Below are the code and all the weights of a small trained network. Each question names an input and a target symbol and asks about switching units off, where a switched-off unit gives its printed mean instead of its output.

import numpy as np


def w(rows, s, z=0):
    codes = np.array(rows[::2]) - 128.0
    scale = np.full(codes.shape[1], s)
    scale[-1] = z or s
    return codes * scale


def norm(h):
    return h / np.sqrt((h * h).mean(-1, keepdims=True) + 1e-5)


def f(y):
    return np.maximum(y, 0)


def softmax(a):
    e = np.exp(a - a.max(-1, keepdims=True))
    return e / e.sum(-1, keepdims=True)


def log_softmax(a):
    a = a - a.max(-1, keepdims=True)
    return a - np.log(np.exp(a).sum(-1, keepdims=True))


def net(x, mask):
    ids = ['ΓΘΣΨΩαβζηλμξπτ'.index(c) for c in x.split()]
    T = len(ids)
    res = E[ids] + P[:T]
    r = norm(res)
    for j in range(2):
        rows = slice(3 * j, 3 * j + 3)
        q, k, v = (r @ M[0][rows].T for M in (Q, K, V))
        z = softmax(np.where(np.tri(T) > 0, q @ k.T / 3**0.5, -1e9)) @ v
        o = O[0][rows]
        res = res + np.where(mask[j], z, o[:, -1]) @ o[:, :-1]
    y = f(norm(res) @ A[0][:, :-1].T + A[0][:, -1])
    res = res + np.where(mask[2:14], y, B[0][:, -1]) @ B[0][:, :-1]
    return log_softmax(norm(res)[-1] @ U[:, :-1].T + U[:, -1])


Q, K, V, O, A, B = {}, {}, {}, {}, {}, {}
E = w([
[168,66,124,225],'Γ',
[186,161,117,150],'Θ',
[171,178,153,148],'Σ',
[182,99,222,115],'Ψ',
[162,177,148,148],'Ω',
[176,193,157,134],'α',
[88,187,118,79],'β',
[147,74,160,69],'ζ',
[192,48,124,142],'η',
[171,120,52,171],'λ',
[133,128,103,198],'μ',
[2,119,155,35],'ξ',
[62,178,106,91],'π',
[117,117,162,141],'τ',
],0.025)
P = w([
[207,196,147,209],'0',
[254,150,222,117],'1',
[199,120,132,153],'2',
[185,119,121,132],'3',
[156,120,113,124],'4',
[165,120,106,97],'5',
[150,119,92,98],'6',
[141,123,94,85],'7',
[136,119,86,80],'8',
[135,108,80,74],'9',
[96,92,59,98],'10',
],0.0048)
Q[0] = w([
[121,202,124,115],'head 0',
[142,118,132,92],'head 0',
[104,162,63,189],'head 0',
[114,60,90,94],'head 1',
[167,10,203,130],'head 1',
[137,204,182,115],'head 1',
],0.012)
K[0] = w([
[173,218,124,63],'head 0',
[76,153,148,90],'head 0',
[178,133,4,167],'head 0',
[74,122,32,148],'head 1',
[118,83,231,141],'head 1',
[186,170,176,203],'head 1',
],0.011)
V[0] = w([
[184,131,152,91],'head 0',
[136,126,11,138],'head 0',
[131,139,114,143],'head 0',
[150,156,155,114],'head 1',
[54,152,190,143],'head 1',
[107,132,235,149],'head 1',
],0.013)
O[0] = w([
[125,18,118,86,255],'head 0',
[225,212,120,51,20],'head 0',
[12,2,45,20,128],'head 0',
[89,131,84,44,226],'head 1',
[174,122,54,135,58],'head 1',
[79,191,35,224,230],'head 1',
],0.0054,0.0038)
A[0] = w([
[76,90,95,162,77],'neuron 0',
[200,145,105,111,71],'neuron 1',
[196,192,77,5,253],'neuron 2',
[141,205,117,153,78],'neuron 3',
[96,124,173,107,174],'neuron 4',
[95,57,29,81,143],'neuron 5',
[68,84,132,25,99],'neuron 6',
[174,66,139,64,179],'neuron 7',
[90,108,200,119,209],'neuron 8',
[188,222,35,151,223],'neuron 9',
[185,115,151,211,180],'neuron 10',
[161,115,81,134,43],'neuron 11',
],0.012,0.0031)
B[0] = w([
[86,52,63,124,154],'neuron 0',
[98,76,125,105,183],'neuron 1',
[73,115,118,166,247],'neuron 2',
[109,226,158,75,163],'neuron 3',
[128,246,178,80,155],'neuron 4',
[148,237,206,148,173],'neuron 5',
[232,116,180,127,182],'neuron 6',
[115,89,42,194,194],'neuron 7',
[62,238,76,127,167],'neuron 8',
[99,129,182,73,237],'neuron 9',
[96,254,177,86,197],'neuron 10',
[170,75,147,108,149],'neuron 11',
],0.0066,0.011)
U = w([
[131,77,86,64,254],'Γ',
[171,70,133,139,181],'Θ',
[59,113,9,177,202],'Σ',
[67,126,168,75,139],'Ψ',
[140,140,126,123,43],'Ω',
[139,140,126,123,31],'α',
[134,148,92,125,52],'β',
[162,85,242,144,83],'ζ',
[96,233,191,113,155],'η',
[145,156,120,135,62],'λ',
[173,121,127,115,119],'μ',
[213,160,90,134,187],'ξ',
[147,95,134,110,90],'π',
[132,129,120,124,45],'τ',
],0.013,0.0065)

Each question gives the input, a string of symbols that net reads in full, and the target symbol t.
The units are the heads (3 rows each of Q, K, V and O) and the neurons (one row each of A and B). Each row of codes is followed by its name. A weight is (code - 128) times the scale printed after its matrix; where a second scale follows, it is the last column's (O, A, B and U).
mask holds one flag per unit, heads first, then neurons. A switched-off unit (its flag False) gives its mean, the last column of its rows in O or B, instead of its output. The means were averaged over made-up inputs and are rounded, as every weight is.
A unit's drop is (log p(t) with every unit on - log p(t) with that unit switched off) / (log p(t) with every unit on - log p(t) with every unit switched off).
The circuit of an input: a set's keep is (log p(t) with only the set's units on - log p(t) with every unit switched off) / (log p(t) with every unit on - log p(t) with every unit switched off). Starting from the 12 units with the biggest drops (on a tie, the unit counted first), units are removed one at a time, each time the one whose removal leaves the highest keep (on an exact tie, the one counted first), for as long as the keep stays at least 0.8.
units of the circuit, in order: the units of the circuit, biggest drop first
unit that matters most: the unit with the biggest drop
k most important neurons: the k neurons with the biggest drops, biggest first
heads that matter: for each layer, one digit per head in row order, 1 if its drop is at least 0.15 and else 0, layers parted by /
drop of u: that unit's drop, to one decimal
input λ π ξ λ τ π ζ, target Σ: units of the circuit, in order => [head 1; neuron 7]
input η Γ τ ζ ξ ζ ξ Ω Θ Θ, target Ψ: unit that matters most => neuron 9
input μ ξ ξ Γ η, target ξ: 2 most important neurons => [neuron 10; neuron 2]
input Θ α Θ β π Θ Ω η α Θ, target Σ: 2 most important neurons => [neuron 2; neuron 7]
input ζ Θ Θ Ψ, target η: units of the circuit, in order => [neuron 8; head 1]
input Σ Θ Ω ζ, target ζ: 3 most important neurons => [neuron 6; neuron 5; neuron 4]
input Θ η ξ Ω π Θ ξ Ψ Θ ξ ξ, target η: 4 most important neurons => [neuron 5; neuron 4; neuron 6; neuron 8]
input α α ξ α Θ μ, target η: heads that matter => 10
input Σ π τ Θ ζ, target Σ: 2 most important neurons => [neuron 0; neuron 9]
input ζ λ Θ Θ, target Γ: 2 most important neurons => [neuron 5; neuron 1]
input β Ψ τ η, target Σ: 2 most important neurons => [neuron 6; neuron 0]
input π Θ Θ Θ Θ Σ ζ η π η Θ, target Σ: drop of head 1 => 1.8
input Θ Θ ζ Θ Θ ζ, target ζ: drop of neuron 6 => 0.7
input λ λ ζ ξ Θ Γ, target ξ: most important neuron => [neuron 10]
input η Σ ξ β η Θ Γ Ψ, target η: drop of neuron 8 => 0.1
input Θ ζ β ξ Θ τ, target Σ: drop of head 1 => 0.3
